Each row is shifted at random along 6 fixed directions that mean nothing.
Known rows, with every step that occurs:
B -> E -> U -> A -> L: |  -26 |  171 | -115 |  102 |   13 |   58 |  -27 |  101 |   53 | -157 |  -78 |  205 | -131 |  147 | -243 | -275 |    4 | -140 |  109 |  207 | -182 |  -34 |   11 |  239 | -316 | -131 |  -25 |  327 | -314 | -272 |   19 |   37 |  336 |   92 |  239 | -287 |   20 |  223 | -276 | -364 | -167 | -300 |   67 |
T -> E -> S -> A: |  151 |   75 |  194 | -140 |  -11 | -192 |   14 | -128 | -105 |   16 |   80 |  101 |  222 | -134 | -180 | -210 |  272 |   87 |  -95 |  -49 |  -75 | -141 |  -32 |   46 |  -10 |   64 |   11 | -210 | -151 | -164 |  339 |  -36 | -333 |  143 |   -2 |   86 |  -51 | -123 | -181 |  -59 |   95 |    4 |   43 |
B -> S -> T -> E -> P -> L: | -280 | -306 | -126 | -124 |   84 | -264 | -635 | -260 | -139 |  -93 |  227 |  102 |  341 | -164 | -110 |  184 |    0 |  -31 |  292 |  -16 |  199 | -113 |  114 | -249 |   49 |   80 | -238 | -248 |  150 |  -34 |  254 |   79 |  -30 |  184 |  -37 |   53 |   76 | -172 |  107 |  265 |   21 |   37 | -125 |
U -> A -> L -> B -> P -> T: |  -85 | -130 | -126 |   -2 | -167 | -421 | -146 |  -84 | -183 |   19 | -189 |  -36 | -494 | -182 |  123 |  -51 | -107 |   39 |  -37 |  -62 |  -50 |  308 |  -81 |  -14 | -151 |   68 | -251 | -191 |  317 |   15 | -285 | -254 |  314 | -322 |  -81 |  -46 |   31 |  -60 |   -2 |  321 |  234 |  156 |  265 |
B -> S -> E -> P -> L -> A -> U: |  188 |  179 |   98 | -130 |  140 |  265 |  312 |  299 |  367 | -163 | -149 | -170 |  -20 |  176 |  196 |  -55 |  -24 | -200 | -192 | -134 | -110 |  240 |  -24 | -101 | -195 | -112 |  210 |   40 |  -36 |  128 | -215 | -240 |  293 |  -84 |   47 |  174 | -137 |  -35 |  -31 | -144 | -393 |  217 | -145 |
S -> E -> T -> B -> P -> A: |  -21 |  -30 |  183 |  469 | -229 |  262 |  111 | -216 |  -47 |  201 |  308 |   40 |  116 | -265 |  114 |  155 | -179 |   69 | -134 |  218 |  228 | -521 | -264 |  119 |  410 |  200 |  139 | -328 |  396 |  286 |   25 |   60 | -239 | -225 | -228 | -152 |  -93 |  185 |  478 |  178 | -153 |  -18 |  230 |
B -> E -> P -> L -> A: |  -33 |  -26 |   14 |   89 |  160 | -156 |  246 |   52 |   -3 | -119 |   29 |  120 | -188 |   46 |  -98 | -269 |  -36 | -227 | -127 |  112 |  -23 |  -54 |  -49 |   -7 | -186 |    3 |  -24 | -169 |  -27 | -230 |  -84 | -163 |  354 |  -31 |  195 | -118 |  135 | -213 |  -93 |   22 | -270 |   39 |  222 |
S -> A -> L -> B: |   19 |   68 | -244 | -251 |  269 | -298 | -193 |   14 | -109 | -113 | -301 |   38 |  207 |   37 | -326 | -261 |  309 | -160 |  176 |   -4 | -143 |  231 |  221 | -116 | -210 |   54 | -296 |  271 |  -61 | -411 | -159 |  -70 |   52 |   95 |  190 | -131 |  115 |   16 | -206 | -162 |  485 | -158 |    1 |
B -> E -> U -> A: |  -13 |   18 | -110 |    4 |  -96 |  -41 |  258 | -176 | -239 | -107 |   60 |   14 | -140 |   -6 | -116 |  -10 |  -56 |   12 |  143 |  120 |  -37 |   53 | -192 |  134 | -188 |  -43 | -137 | -107 |  -78 |  -44 |  243 |   21 |  249 |  -68 |   26 | -149 |   -1 |  112 | -123 | -110 |   78 |  -53 |   70 |
E -> S -> T -> B -> U -> A: | -123 |   24 |  -13 |  -30 | -109 | -476 | -483 | -121 | -168 | -124 |  318 |  238 | -202 | -154 | -253 |   41 |   62 |  -48 |  -17 |   69 |   22 |  144 | -129 |  -26 |  127 |  108 |  -37 |  -85 | -122 | -190 |  150 |   58 | -436 |  154 |  164 |  -28 |   54 | -250 | -193 |  127 | -227 | -157 |  309 |
T -> B -> U -> A: |  186 |  100 |   38 |    5 | -208 |   17 |  264 |  -28 | -107 |   29 |   89 |  -72 | -358 |  -56 |  106 |  104 |  -94 |  -22 | -105 |  -42 |  -50 |  239 | -311 |  208 |    1 | -157 |   72 | -311 |  -76 |  221 |   92 | -158 | -124 | -230 |  -68 |   -3 | -146 |  -59 |  -43 |   -3 |   89 |  173 |  119 |
E -> S -> T -> B -> P: |   43 |  121 |   31 | -176 |  205 | -104 | -327 |  -79 |  126 | -264 |  263 |   21 |  156 |  -34 | -137 |   22 |  119 | -233 | -110 |   38 | -103 |   -1 | -102 | -383 |  -52 |   66 |   72 | -161 | -113 | -185 |  232 | -111 | -227 |  182 |  150 |   97 |   68 | -256 | -269 |   15 | -362 |  -98 |  302 |
B -> E -> S -> T: | -109 |  -52 |  113 |  -81 |  -32 | -171 |  -12 | -210 |   33 | -132 |   16 |  157 |   50 |  -23 | -161 | -241 |   86 |  -60 |   22 |  -46 |  -44 | -137 |   61 |   70 |  -81 |   -6 |   10 | -111 | -259 | -222 |  334 |   64 | -285 |  198 |  116 |  103 |   17 | -202 | -202 |  -69 |  -28 |  -41 |  -68 |
E -> U -> A -> P -> B -> S: | -201 |  117 |  -39 |  301 |  -30 |  284 |  274 |  343 |  234 | -192 |  -90 |  207 | -348 |  -61 |  168 |   86 | -117 | -213 |  -47 |  -69 |   48 | -212 |   48 |  322 | -257 | -305 |  355 |  170 | -184 |  188 | -266 | -113 |  360 | -230 |   84 | -199 | -273 |  241 |   79 |    3 | -393 |   25 |  -92 |
B -> P -> T -> E -> U -> A -> L: |   76 |   29 |  -65 |  -96 |   73 |   47 | -206 |   20 |   67 |  -98 |   68 |  -11 |   39 |  157 |   -9 |   46 |   -1 |   46 |   87 |   59 | -138 |   91 |    0 |  -80 | -219 |   12 |  -72 |  121 | -138 |  -42 |  132 |    1 |  343 |  124 |    6 |    9 |   13 |  128 | -183 | -190 | -170 | -120 |   88 |
L -> P -> E -> U -> A -> S -> T -> B: | -217 |   -7 | -241 |  166 |  168 |  -13 | -299 |   88 |   39 |  -11 |  -31 |   93 |  132 |  -50 | -198 |  206 |   45 |  -69 |  185 |  245 |  194 | -275 |  197 | -225 |  192 |  256 |  -74 |  505 |  153 | -137 | -357 |  280 |  -66 |   36 |  186 | -285 |  219 |  272 |  281 |    5 |  -70 | -379 |  126 |
S -> E -> T -> B -> P: |  222 |   65 |  156 |   81 |   63 |  172 |  182 | -378 |   90 |  144 |  258 |    0 |  421 |  157 | -258 | -176 | -142 |   92 |  -72 |  270 |  -72 | -340 | -198 |   69 |   93 |  116 |   66 | -124 |   -7 | -186 |  360 |   33 | -386 |  172 |  -67 |  167 |  155 |  -15 |  -63 | -106 |  -40 | -202 |   61 |
L -> B -> U -> A: | -102 |   10 |  -83 |  312 | -284 |  -26 |  430 |   30 |   67 | -111 | -178 |  154 | -501 | -190 |   80 |  -70 | -150 | -214 |   33 |  -98 |   97 |  -43 |   60 |  358 |  -86 | -248 |   47 |    6 | -145 |  115 | -230 |   -2 |  156 | -385 |   71 | -199 | -212 |   96 |  105 |  200 |  134 |  113 |  -30 |
P -> T -> B -> S -> A: |  193 |  -35 |  223 |  -37 |  -28 |  147 |  431 | -111 |   -7 |  150 |  200 |   10 |   58 |    0 |  248 |  -60 |   72 |   76 | -147 | -190 |  -38 |  -89 |  -59 |  310 |   17 |   -4 |  121 | -269 | -182 |  107 |  252 |  -97 | -277 |   45 | -174 |  227 | -118 | -129 |  -68 |   -1 |  238 |  160 | -111 |
U -> A -> L -> P -> T -> B -> S: |  119 |   84 |   18 |  241 |  -53 |  366 |  386 |  218 |  342 |   92 |  -84 |  101 | -245 |  103 |  339 | -216 | -202 | -107 | -162 |    1 | -123 | -125 |  124 |  319 |  -89 | -163 |  219 |  204 | -170 |   60 | -237 |  -80 |  374 | -208 |    3 | -118 |  -45 |  197 |  -93 |   25 |  -75 |  -24 |  -74 |
U -> A -> P -> B -> E -> S: | -177 |   38 |  -34 |  -55 |  260 | -346 |  -34 |  130 |  102 | -140 |   64 |  302 | -146 |  168 | -406 | -400 |  101 |  -57 |  -22 |  145 | -166 |  -96 |   55 |   71 | -304 |   63 |  -27 |  207 | -393 | -600 |   48 |   23 |   75 |  278 |  334 |  -59 |  199 | -186 | -447 | -194 | -350 | -235 |   12 |
B -> S -> T -> E -> U -> A -> P: | -255 |   72 |  -18 |  131 | -166 |  -71 | -447 |   47 |   83 |  -93 |  105 |  211 |  -66 |  -97 | -134 |  168 |   -2 |  -35 |   67 |   58 |   -4 | -119 |   57 |  116 | -229 |    0 |  136 |  218 |  -63 |  -15 | -129 |  131 | -137 |   97 |  111 |  -71 |  -93 |  204 |  -56 |   12 | -377 | -190 |  121 |
L -> P -> S -> T -> E -> B: |  112 |  -79 |  161 |  170 |  -87 |    3 |  279 | -231 |  -54 |  231 |  -96 |  -34 |  137 | -115 |   50 |  -17 | -127 |  243 | -176 |   64 |  154 | -263 |  -49 |   15 |  313 |  209 |  104 | -194 |  248 |   54 |   76 |   81 | -191 |  -29 | -145 |  102 |  118 |  -95 |  283 |  180 |  191 |    2 |  101 |
L -> P -> S -> T -> E -> B -> U: |  117 |  -33 |  236 |  347 | -169 |  188 |  354 | -148 |   60 |  201 |   38 |   -2 |    6 |  -25 |  142 |   15 | -166 |  179 | -184 |   22 |  185 | -302 |  -33 |  149 |  339 |   53 |  204 |  -78 |   30 |  134 |  118 |  223 | -181 |   64 |  -98 |  111 |   43 | -110 |  239 |   94 |  -24 |  -23 |   32 |
L -> B -> U -> A -> P -> E: |   77 |   74 | -123 | -162 |   48 |   48 |  275 |  172 |   24 |  -58 | -204 | -338 | -228 |  180 |  126 |   34 |   12 |    0 |   53 | -127 |  -47 |  385 |  -68 | -220 | -202 | -115 | -115 |  145 |   22 |   50 | -185 |  -68 |  169 | -107 |   24 |  105 |  -11 |   -2 | -121 | -187 |   88 |  198 | -103 |
P -> S -> A -> L -> B: |   16 | -115 |  -34 |   27 | -104 | -153 |   82 | -137 | -259 |  229 | -302 |  -18 |   84 | -166 |    6 | -170 |  123 |  206 |   80 | -169 |   32 |   53 |  119 |  272 |  104 |   49 | -232 |  -43 |  268 |   31 | -117 |  -59 |  -20 | -141 | -204 |  -55 |  -39 |   93 |  230 |   73 |  744 |   91 | -157 |
U -> A -> S -> T -> B -> E -> P: |  -66 |  120 |  302 |  231 | -323 |   53 | -314 |  142 |   53 |  146 |  147 |   92 | -340 | -233 |  -67 |  -42 | -119 |  -48 | -309 |  139 |  -51 | -263 | -330 |  170 |  101 |   23 |  228 | -155 |  120 |  126 | -186 | -113 | -388 | -118 |    4 | -118 |  -67 |  -57 |   86 |  187 | -521 |   -6 |  340 |
B -> P -> L -> A: |  178 |   84 |  -35 |  -80 |  316 |  154 |  633 |  114 |  309 | -206 | -163 |    0 | -132 |  266 |  148 | -120 |   32 | -347 | -121 | -149 | -188 |   94 |  110 |   90 | -475 | -213 |  104 |  -90 | -315 |  -83 | -139 | -213 |  472 | -139 |  167 |   73 |  -21 |  -47 | -221 | -141 |  -74 |  124 |  -62 |
P -> S -> T -> E: |  147 |   40 |  254 | -107 |  -80 |  100 |   10 |  -17 |  187 |    8 | -162 | -171 |   85 | -101 |  180 |  101 |   95 |   38 | -195 | -206 |   16 |  -16 |  -46 | -150 |   16 |  109 |  174 | -204 |   26 |  178 |  -39 |  -42 | -284 |   10 |  -96 |  216 |  -88 | -125 |  149 | -121 |    0 |  173 |  103 |
E -> B -> S -> A -> L -> P: | -172 | -114 | -161 |  148 | -123 | -235 |    1 |   30 | -211 |   22 | -118 |  247 | -237 | -265 |  117 |  -25 |   -7 |  -33 |   45 |  -93 |  100 |   -6 |  187 |  338 |   68 | -143 |  -16 | -161 |  114 |  118 |   44 | -196 |  126 | -254 |  -21 | -218 | -178 |   38 |   64 |  356 |  292 |   99 | -105 |
S -> A -> L -> P -> E -> B -> U: |  -49 | -158 | -204 |  -94 |  175 | -193 |   60 |  141 |  -86 |  -30 | -179 |   95 |  -83 |   75 |   64 |   13 |  136 |    6 |  211 | -153 |  181 |  134 |  351 |   94 |  165 | -141 |  -92 |   88 | -178 |   38 |  239 |  -30 |  -23 |   68 |   80 |  -25 | -103 | -135 |   66 |  -45 |  326 |  100 | -362 |
U -> A -> L -> P: |  184 |  228 | -148 | -108 |   90 |  -22 |  136 |  165 |   67 |  -39 | -457 |  -58 | -251 |  121 |  -25 | -273 |   17 | -131 |  -90 |   23 | -273 |  297 |  -17 |   24 | -372 | -126 |  -39 |  176 |   26 | -154 | -315 | -254 |  460 | -238 |  144 | -176 |   77 |  175 | -272 | -131 |  105 |  -46 |  122 |
L -> B -> S -> A -> P -> E -> T: | -207 |  -30 |  113 |  285 |  -37 |  -47 |  165 |   89 |  103 |   50 |   53 |  200 |   26 | -109 |  -45 | -291 |   45 |    4 |  -64 |    7 |  118 | -412 |  207 |  157 |    7 |   35 |   81 |  193 |   10 | -199 | -102 |    7 | -214 |   45 |   70 |    0 |  -29 |   35 |   -9 |   88 | -116 |  -52 |  -60 |
P -> B -> U -> A: |  105 |  -63 |  -55 |  -79 |  -77 |  -96 |  331 | -203 | -317 |   68 |  -60 | -172 | -250 |   27 |   89 |  116 |  -72 |  147 |   56 |  -69 |   13 |  284 | -303 |  156 |  -30 |  -41 | -189 | -250 |   64 |  116 |  103 |  -74 |  110 | -177 | -159 |   35 |   23 |  -63 |    1 |  -12 |  377 |  147 |  -72 |
S -> E -> T -> B: |  -71 |   33 | -231 | -328 |  376 | -203 | -416 |   27 |  142 | -371 |  128 |   16 |  464 |   21 | -385 |  128 |  138 | -296 |  163 |  172 |   77 |   79 |  138 | -645 |  112 |  249 |  -47 |   86 | -122 | -305 |  109 |  -12 | -297 |  224 |  291 |  -33 |  115 | -153 |  -77 | -191 | -163 | -168 |  185 |
S -> T -> E -> U -> A -> P -> L: |  164 |   71 |   45 | -328 |   69 |  389 |  -36 |  114 |   56 |   22 | -235 | -209 |  227 |  198 |  114 |  293 |   14 |   43 |  124 | -101 |  -39 |  126 |  -11 |  -60 | -188 | -304 |  169 |   23 |  -96 |  345 |   17 |    9 |    2 |   50 | -129 |  208 | -175 |  182 |  151 | -258 |   85 |  168 | -356 |
S -> T -> E -> U -> A: | -144 |  -68 | -181 | -250 |   80 | -343 | -325 | -139 |  -35 | -213 |  -10 |  201 |  149 |  -21 | -327 |  187 |  131 |  -42 |  274 |   19 |   44 |   74 |  185 |  -58 | -121 |  100 |  -73 |   99 | -259 | -161 |  193 |  164 | -219 |  179 |  155 |    6 |  -10 |    1 |  -43 |  -53 |   61 | -166 |  -15 |
B -> U -> A -> L -> P -> T -> E: |   37 |  -29 | -200 |  -95 |  147 |  -22 | -124 |  106 |  145 |  -47 | -111 |  -30 |    6 |  268 |  -15 |  -59 |   25 |  -25 |  190 |   22 |  -81 |  210 |  262 | -138 | -130 |   41 | -208 |  402 | -228 | -203 |  -84 |  193 |  378 |  152 |  154 |  -63 |  166 |   95 | -225 | -214 |   66 | -157 |  -89 |

Rows:
| -134 | -106 |  108 | -227 |  258 | -678 |  -58 | -216 | -278 |  150 |  171 |   72 |   42 |  175 | -529 | -379 |  300 |  220 | -146 |   58 | -248 |  199 | -155 | -120 | -120 |  431 | -289 | -140 |   18 | -687 |  104 |  156 | -226 |  438 |  179 |  246 |  476 | -530 | -431 |   57 |  -41 | -160 |  227 | : L -> B -> E -> P -> A -> S -> T
|   23 |   41 |    8 |   -7 | -138 | -409 | -265 |   84 | -232 |   62 | -106 |   -9 | -536 |  -44 |   85 |   48 |  -51 |  152 | -231 |  -52 |  -22 |  481 | -183 |  -26 |   91 |   77 |  -12 |  -90 |  206 |   21 | -159 | -136 |   69 |  -33 |   44 |   16 |   96 | -263 | -105 |  160 | -138 |   23 |  358 | : E -> B -> U -> A -> L -> P -> S -> T
|   96 |  139 |   41 | -175 |  328 |  -39 | -447 |  236 |  148 | -159 |  323 |   71 |  264 |   77 | -152 |  -56 |  235 | -128 | -121 |   27 | -148 |   54 |   44 | -290 |    5 |  134 |   13 |   31 | -175 | -253 |  184 | -171 |  -49 |  308 |  153 |    2 |   48 | -159 | -328 | -203 | -404 | -168 |  260 | : E -> T -> B -> P -> S -> A -> L
|  -76 |   37 |  -65 |   97 |   94 |  167 | -444 |   17 |  115 |   54 |  100 |   79 |   93 |    9 | -114 |  157 |  -24 | -181 |   84 |  143 |  -48 | -240 |  -35 |   25 | -109 |   21 |  -95 |  167 |   24 |  -58 | -338 |  105 |  -21 |    4 |   78 | -147 |  114 |  230 |   64 |    9 | -103 | -242 |   26 | : U -> A -> S -> T -> B -> P -> L
| -252 | -116 |   36 |  300 | -273 | -268 | -118 |   -9 |  -47 |   67 |  111 |  184 | -219 | -171 | -101 | -130 |  -98 |  136 |   14 |   43 |  129 | -164 |   93 |   82 |  135 |   72 |  -49 |  129 |   45 |  -98 | -156 |  203 |  -66 |    0 |   25 |  -41 |   10 |    6 |   62 |  226 | -101 |  -33 |   84 | : L -> B -> U -> A -> P -> T -> E -> S
|   16 |   25 |   35 |  329 | -102 |  193 | -228 |   15 |   72 |  181 | -101 |  -29 |  -38 |  -49 |  140 |   45 |  -81 |   -1 |  -61 |   37 |  119 |  -90 |   62 |   52 |  296 |   25 |   62 |  185 |  230 |  137 | -291 |  126 |  -75 |   -3 |  -40 | -136 |   83 |   81 |  319 |  -21 |   88 | -131 |  132 | : A -> L -> P -> S -> T -> B -> U
| -142 | -147 | -148 |   11 |   25 |  379 |  255 |  113 |  316 |  -16 |  -38 | -133 |  228 |  119 |  328 |  327 | -116 | -101 |  159 | -185 |  119 |   -4 |  343 |   52 |   71 |   30 |  135 |  197 |   19 |  353 | -251 |   58 |  -88 | -160 | -116 |   61 | -211 |  269 |  315 |  -38 |  154 |  181 | -378 | : L -> A -> P -> T -> B -> S -> E
|  204 |  104 |  120 |  -17 | -185 |  127 |  -87 |  205 |   39 |  120 | -243 | -193 | -185 | -117 |  314 |  141 | -122 |  135 | -272 |   -1 |    5 |  144 | -131 | -164 |  202 |   48 |  178 |  -79 |  262 |  304 | -206 | -138 |  103 | -222 | -138 |  -27 |  -63 |   17 |  165 |  101 | -104 |  129 |  195 | : U -> A -> L -> P -> S -> T -> E -> B
|   19 | -143 |  162 |  212 |  -80 |   17 |  164 | -133 |  -88 |  156 |  201 |  150 |  126 | -230 |   62 | -165 |  -27 |   19 |  -28 |    2 |  151 | -429 |   25 |  176 |   86 | -111 |  -13 | -289 |   50 |   20 |  145 |   34 |   76 |  -16 | -146 |   13 |  -46 | -144 |  153 |  371 |  101 |  137 | -139 | : T -> E -> P -> L -> B -> S -> A
| -348 |   88 | -249 |  -98 |  157 | -264 | -834 |  237 |  136 | -350 |  225 |  270 |   33 |    1 | -382 |  144 |  143 | -307 |  217 |   49 |   15 |  118 |  213 | -242 |  -40 |    9 |   -6 |  406 | -278 | -256 |  -81 |  124 | -290 |  279 |  381 | -163 |  -19 |   -4 | -231 |  -86 | -477 | -279 |  102 | : E -> S -> T -> B -> U -> A -> P
|  120 |  -69 |   33 | -126 |   65 |   66 |   -5 | -110 |    3 |  145 | -261 | -113 |  279 |  113 |   51 |   57 |   65 |  250 |   45 |  -90 |    5 |   71 |  181 |  -52 |  108 |   24 |   43 |   44 |   90 |   96 |  121 |  130 |   24 |  147 | -135 |  166 |   79 |   11 |  188 | -112 |  310 |   -8 | -153 | : A -> L -> P -> S -> T -> E -> U
|   -9 |  123 |  200 |  130 | -227 |   16 | -203 |  134 |    6 |   24 |  137 |  -41 | -193 |  -35 |   44 |  -55 |  -21 |  120 | -170 |   -1 |  -46 |    9 | -191 |  -68 |  -26 |   25 |   85 |   57 |   33 |   43 |  -92 |   19 |  -28 |   66 |    3 |   43 |  -44 |   43 | -145 |  -93 | -433 |   14 |  236 | : B -> U -> A -> P -> T -> E -> S
|  127 |   27 |  -34 | -243 |  342 |  456 |  147 |   34 |  -47 |    6 |  203 | -192 |  586 |  340 |  -89 |  102 |  164 |   32 |  239 |   64 |  -31 |  -65 |   59 | -140 |   -1 |    0 |  -43 |  235 | -237 |  -20 |  351 |  163 |  -83 |  415 |  -34 |  103 |   22 |  123 |  -43 | -481 |  159 | -101 | -265 | : S -> A -> P -> T -> B -> E -> U
|  241 |  -22 |  -20 | -105 |  -91 |  372 |   68 | -128 | -101 |  290 | -178 | -307 |  279 |   69 |  277 |   11 | -139 |  290 |   88 |   75 |   23 |  -15 |  -61 |  -59 |  360 |  -34 |  -79 |   89 |  331 |  281 |  138 |   13 |  -56 | -161 | -335 |    3 |   45 |  265 |  221 |  -24 |  426 |   44 | -318 | : U -> A -> L -> P -> E -> S -> T -> B
| -150 | -193 |  -34 | -225 |   51 | -256 |   -7 | -221 | -334 |   79 |  -30 | -215 |  109 |   63 |  -36 |  104 |   41 |  214 |   52 |   16 |    5 |  225 |  -79 | -169 |   99 |  246 | -217 | -119 |  298 |  -57 |   38 |   24 | -173 |   49 | -123 |  115 |  198 | -132 |   41 |   22 |  274 |   70 |  -51 | : L -> A -> P -> B -> E -> S -> T
|   94 |   52 |  158 |  -49 |   37 |   17 |  233 |  108 |  134 |  144 |   -1 | -116 |  155 |  113 |  -28 |   36 |  -39 |  154 | -274 |   -8 |  -23 |  104 |  -22 |  -48 |  200 |  226 |  259 |  -60 |  188 |   68 | -173 | -129 | -405 |  -21 |  -60 |  202 |    9 |  -58 |  156 | -105 | -127 |   97 |  128 | : L -> A -> P -> S -> E -> T -> B
|  -34 |   -9 |   92 |   65 |  -84 |   55 | -333 |  -50 |  -86 |   78 |  172 |   24 |   49 | -160 |  160 |  108 |   70 |   47 |  -99 |  -30 |  -22 |  -36 | -140 |   22 |  236 |   36 |   59 | -279 |  225 |  220 |  117 |  -71 | -151 |  -68 | -173 |  -51 | -115 |   16 |  133 |  101 |  -68 |   42 |   97 | : E -> S -> T -> B -> P -> A -> L
| -176 | -244 |  -22 |   61 |  120 | -237 |   -5 | -182 |   97 | -111 |  252 |  277 |  295 | -152 | -132 | -133 |  153 |  -45 |  183 |  -60 |  156 | -438 |  414 |  -52 |   91 |  154 | -159 |   33 | -259 | -271 |  287 |  244 |  -64 |  204 |   51 |   40 |    7 | -125 |  -15 |  260 |   99 |  -82 | -147 | : L -> B -> P -> T -> E -> S -> A
| -264 | -165 | -207 | -204 |  110 | -351 | -270 |  131 |    7 | -190 |   -1 |   74 |  -62 |   38 | -201 |  170 |   70 | -136 |  232 |  -72 |  111 |  248 |  247 | -272 |   23 |  -17 | -194 |  125 | -186 | -152 | -201 |  204 |   22 |   80 |  227 |   47 |   68 | -165 |  -39 |   98 |  -16 |   29 | -211 | : P -> L -> B -> U -> A -> S -> E -> T
|   15 |   38 |  144 |   14 | -146 |  308 |   78 |  219 |   65 |   27 | -169 | -150 | -241 |    0 |  221 |   96 | -101 | -118 |  -82 | -226 |    9 |   83 | -104 |   50 |  -13 | -385 |  127 |  -47 |   15 |  360 | -271 |  -43 |  141 | -191 |  -87 |   96 | -168 |  -37 |  137 |  206 | -144 |  279 | -237 | : E -> P -> L -> B -> U -> A -> S -> T
|  -59 |   67 |  117 |  -38 | -147 | -240 |   17 |   36 |   93 |  -14 |   29 |  121 | -270 |  -14 |  -61 |    8 |    7 |   56 | -158 |  -41 | -119 |  112 |    4 |  106 | -262 |  -68 |  233 |    7 | -178 |  -84 |  -80 |   54 | -191 |   80 |   76 |  219 |  -42 | -163 | -196 |  150 | -237 |   18 |  110 | : L -> B -> S -> T -> E -> U -> A -> P
|   45 |   98 |   42 |   71 |   -9 | -204 | -379 |  -80 | -104 |  -75 |  273 |  -31 | -258 | -163 |    6 |  260 |  -14 |  -28 | -152 |  226 |  105 |  -28 | -346 | -313 |   41 |  241 |   32 | -122 |  226 |    7 |  -42 |  -79 | -197 |   32 |   46 |  -35 |  111 | -143 |   87 |   56 | -436 | -138 |  628 | : S -> T -> B -> P -> E -> U -> A
|   79 |  -37 |   40 | -190 |  135 | -205 | -307 |  126 |  -46 |   -8 |  141 |  -56 |  186 |   44 | -125 |  -88 |  244 |   97 |   22 | -154 |  -27 |  226 |  116 | -222 |  112 |   39 | -150 |    5 | -102 | -129 |  224 |   40 |    7 |  321 |    6 |  121 |   20 | -329 | -148 |  -31 |  -32 |   66 |  -29 | : T -> E -> P -> S -> A -> L -> B -> U
|  -88 |   18 | -233 |  -76 |  247 | -151 |  237 |   19 |  -86 | -106 |   16 |  128 |  -49 |  220 | -198 | -154 |    1 |  -50 |  135 |   42 | -143 |  185 |   58 |   68 | -437 | -185 | -106 |  158 | -170 | -337 |  -89 |   39 |  509 |  106 |  173 |   34 |  157 |    6 | -329 |  -13 |   43 |  -99 | -133 | : E -> U -> A -> P -> L -> B -> S
| -254 |  -86 | -113 |  184 |  -19 | -276 | -164 |  275 |   43 | -148 | -139 |  219 | -502 | -206 |   22 |  -91 | -135 | -201 |  -66 |  216 |  132 |  -96 |  117 | -121 |   76 |   35 |    5 |   36 |   33 | -135 | -276 | -119 |  380 | -234 |  214 | -385 |   78 |  -79 |   65 |  194 | -283 |  -47 |  248 | : U -> A -> L -> P -> B -> E -> T
